Below is a small trained network, with its code and all its weights. Each question gives an input and a class and asks what happens when units are switched off, that is, made to give their printed mean instead of their output.

import numpy as np


def w(rows, s, z=0):
    codes = np.array(rows[::2]) - 128.0
    scale = np.full(codes.shape[1], s)
    scale[-1] = z or s
    return codes * scale


def norm(h):
    return h / np.sqrt((h * h).mean(-1, keepdims=True) + 1e-5)


def f(y):
    return np.maximum(y, 0)


def log_softmax(a):
    a = a - a.max(-1, keepdims=True)
    return a - np.log(np.exp(a).sum(-1, keepdims=True))


def net(x, mask):
    res = np.array(x, float).reshape(1, 5) / 4 @ E
    u = 0
    for l in range(2):
        y = f(norm(res) @ A[l][:, :-1].T + A[l][:, -1])
        res = res + np.where(mask[u : u + 16], y, B[l][:, -1]) @ B[l][:, :-1]
        u += 16
    return log_softmax(norm(res)[-1] @ U[:, :-1].T + U[:, -1])


A, B = {}, {}
E = w([
[125,160,1,240,76],'x0',
[134,126,127,128,127],'x1',
[146,107,52,72,178],'x2',
[99,95,105,56,32],'x3',
[125,37,133,162,132],'x4',
],0.0081)
A[0] = w([
[114,155,84,178,129,2],'0.n1',
[120,126,77,108,185,60],'0.n2',
[105,95,106,167,133,120],'0.n3',
[163,255,112,73,118,155],'0.n4',
[101,123,77,132,82,83],'0.n5',
[177,163,99,122,121,88],'0.n6',
[113,123,77,94,167,14],'0.n7',
[152,153,48,98,204,137],'0.n8',
[87,25,114,158,155,61],'0.n9',
[89,99,101,103,68,24],'0.n10',
[110,143,174,163,99,15],'0.n11',
[147,90,88,77,163,80],'0.n12',
[102,128,172,77,146,112],'0.n13',
[163,149,155,193,227,118],'0.n14',
[108,162,188,173,101,87],'0.n15',
[92,114,123,70,74,49],'0.n16',
],0.017,0.0084)
B[0] = w([
[235,106,73,152,217,164],'0.n1',
[132,148,187,138,46,159],'0.n2',
[141,127,145,128,193,180],'0.n3',
[68,40,145,162,161,255],'0.n4',
[167,161,119,143,177,189],'0.n5',
[140,78,155,105,196,153],'0.n6',
[138,119,191,200,42,143],'0.n7',
[125,145,141,167,70,230],'0.n8',
[30,45,149,160,149,187],'0.n9',
[105,194,92,86,136,168],'0.n10',
[160,91,192,185,8,142],'0.n11',
[142,124,179,157,49,177],'0.n12',
[192,93,107,122,150,210],'0.n13',
[85,211,121,71,108,254],'0.n14',
[133,94,111,154,39,181],'0.n15',
[83,166,43,79,110,186],'0.n16',
],0.014,0.0083)
A[1] = w([
[179,128,83,144,140,2],'1.n1',
[73,91,138,138,162,43],'1.n2',
[142,83,116,115,92,134],'1.n3',
[83,104,131,142,184,124],'1.n4',
[127,221,117,75,148,155],'1.n5',
[161,140,188,93,113,89],'1.n6',
[145,103,176,75,139,118],'1.n7',
[140,126,82,63,125,21],'1.n8',
[114,111,95,108,99,113],'1.n9',
[201,118,153,64,146,81],'1.n10',
[250,104,138,120,132,46],'1.n11',
[158,111,73,118,135,74],'1.n12',
[166,120,122,138,69,60],'1.n13',
[126,93,143,87,122,108],'1.n14',
[177,118,78,78,132,105],'1.n15',
[160,133,134,141,66,58],'1.n16',
],0.021,0.0075)
B[1] = w([
[216,70,86,151,186,162],'1.n1',
[149,53,179,108,139,219],'1.n2',
[139,168,152,140,142,226],'1.n3',
[119,83,172,43,134,254],'1.n4',
[95,175,112,50,129,245],'1.n5',
[129,154,87,204,137,188],'1.n6',
[161,108,42,197,151,208],'1.n7',
[97,219,121,107,88,165],'1.n8',
[127,174,188,154,107,200],'1.n9',
[171,144,28,206,207,168],'1.n10',
[48,140,192,6,210,163],'1.n11',
[162,141,111,121,219,168],'1.n12',
[176,177,187,213,65,183],'1.n13',
[106,132,117,159,159,205],'1.n14',
[106,138,190,138,164,175],'1.n15',
[195,122,189,146,76,190],'1.n16',
],0.015,0.0065)
U = w([
[193,113,56,170,204,122],'0',
[132,143,167,213,42,93],'1',
[109,128,165,111,141,218],'2',
[7,42,188,122,159,81],'3',
[36,211,136,93,136,87],'4',
[148,113,163,78,112,94],'5',
[227,54,23,15,13,6],'6',
],0.018,0.022)

Each question gives the input, the list of numbers given to net, and the class t.
The units are the neurons (one row each of A and B). Each row of codes is followed by its name. A weight is (code - 128) times the scale printed after its matrix; where a second scale follows, it is the last column's (A, B and U).
mask holds one flag per neuron, layer by layer. A switched-off neuron (its flag False) gives its mean, the last column of its row in B, instead of its output. The means were averaged over made-up inputs and are rounded, as every weight is.
A unit's drop is (log p(t) with every unit on - log p(t) with that unit switched off) / (log p(t) with every unit on - log p(t) with every unit switched off).
The circuit of an input: a set's keep is (log p(t) with only the set's units on - log p(t) with every unit switched off) / (log p(t) with every unit on - log p(t) with every unit switched off). Starting from the 12 units with the biggest drops (on a tie, the unit counted first), units are removed one at a time, each time the one whose removal leaves the highest keep (on an exact tie, the one counted first), for as long as the keep stays at least 0.8.
circuit, biggest first: the units of the circuit, biggest drop first
most important unit: the unit with the biggest drop
top k neurons: the k neurons with the biggest drops, biggest first
k most important neurons of layer l: the k neurons of layer l with the biggest drops, biggest first
input [2,1,6,7,4], class 4: top neuron : [0.n10]
input [-7,-5,2,5,6], class 0: top 3 neurons : [0.n4; 0.n13; 1.n7]
input [-7,4,8,-8,-3], class 1: 2 most important neurons of layer 0 : [0.n8; 0.n12]
input [7,-7,8,6,-6], class 1: top 3 neurons : [0.n8; 0.n7; 0.n2]
input [-7,6,-8,-4,-8], class 1: top 3 neurons : [0.n15; 0.n9; 0.n1]
input [6,-7,5,8,-8], class 3: top 2 neurons : [0.n4; 0.n14]
input [-8,-7,4,5,4], class 0: 2 most important neurons of layer 1 : [1.n10; 1.n7]
input [6,-1,-5,8,-6], class 4: top 2 neurons : [0.n9; 0.n10]
input [-5,6,3,7,0], class 4: circuit, biggest first : [0.n16; 1.n8]
input [4,6,7,-5,7], class 1: top 3 neurons : [0.n8; 0.n2; 0.n4]
input [-6,3,-5,4,3], class 0: 2 most important neurons of layer 1 : [1.n10; 1.n7]
input [-6,-2,3,-7,3], class 4: top 2 neurons : [0.n14; 1.n5]
input [-6,1,-5,-5,-6], class 0: circuit, biggest first : [0.n13; 1.n7]
input [7,2,-7,0,-2], class 0: most important unit : 0.n1
input [6,-7,-2,4,-8], class 3: 2 most important neurons of layer 0 : [0.n4; 0.n13]
input [6,6,4,0,-7], class 3: 3 most important neurons of layer 0 : [0.n4; 0.n6; 0.n13]
input [5,7,3,-8,-4], class 4: top 2 neurons : [0.n14; 0.n8]
input [-3,-5,6,8,3], class 4: top 2 neurons : [0.n16; 0.n10]
input [-7,5,3,-7,-4], class 0: 3 most important neurons of layer 0 : [0.n13; 0.n16; 0.n9]
input [7,6,0,3,7], class 0: most important unit : 0.n4
input [6,-3,-1,-8,-3], class 4: top 3 neurons : [0.n14; 0.n13; 1.n5]
input [-4,-3,-5,-1,5], class 1: top 2 neurons : [0.n4; 0.n15]
input [3,-1,8,8,4], class 1: top 3 neurons : [0.n12; 0.n14; 0.n7]
input [-5,5,1,2,-5], class 0: 2 most important neurons of layer 1 : [1.n7; 1.n10]
input [8,3,-7,-3,-3], class 0: 2 most important neurons of layer 0 : [0.n1; 0.n8]
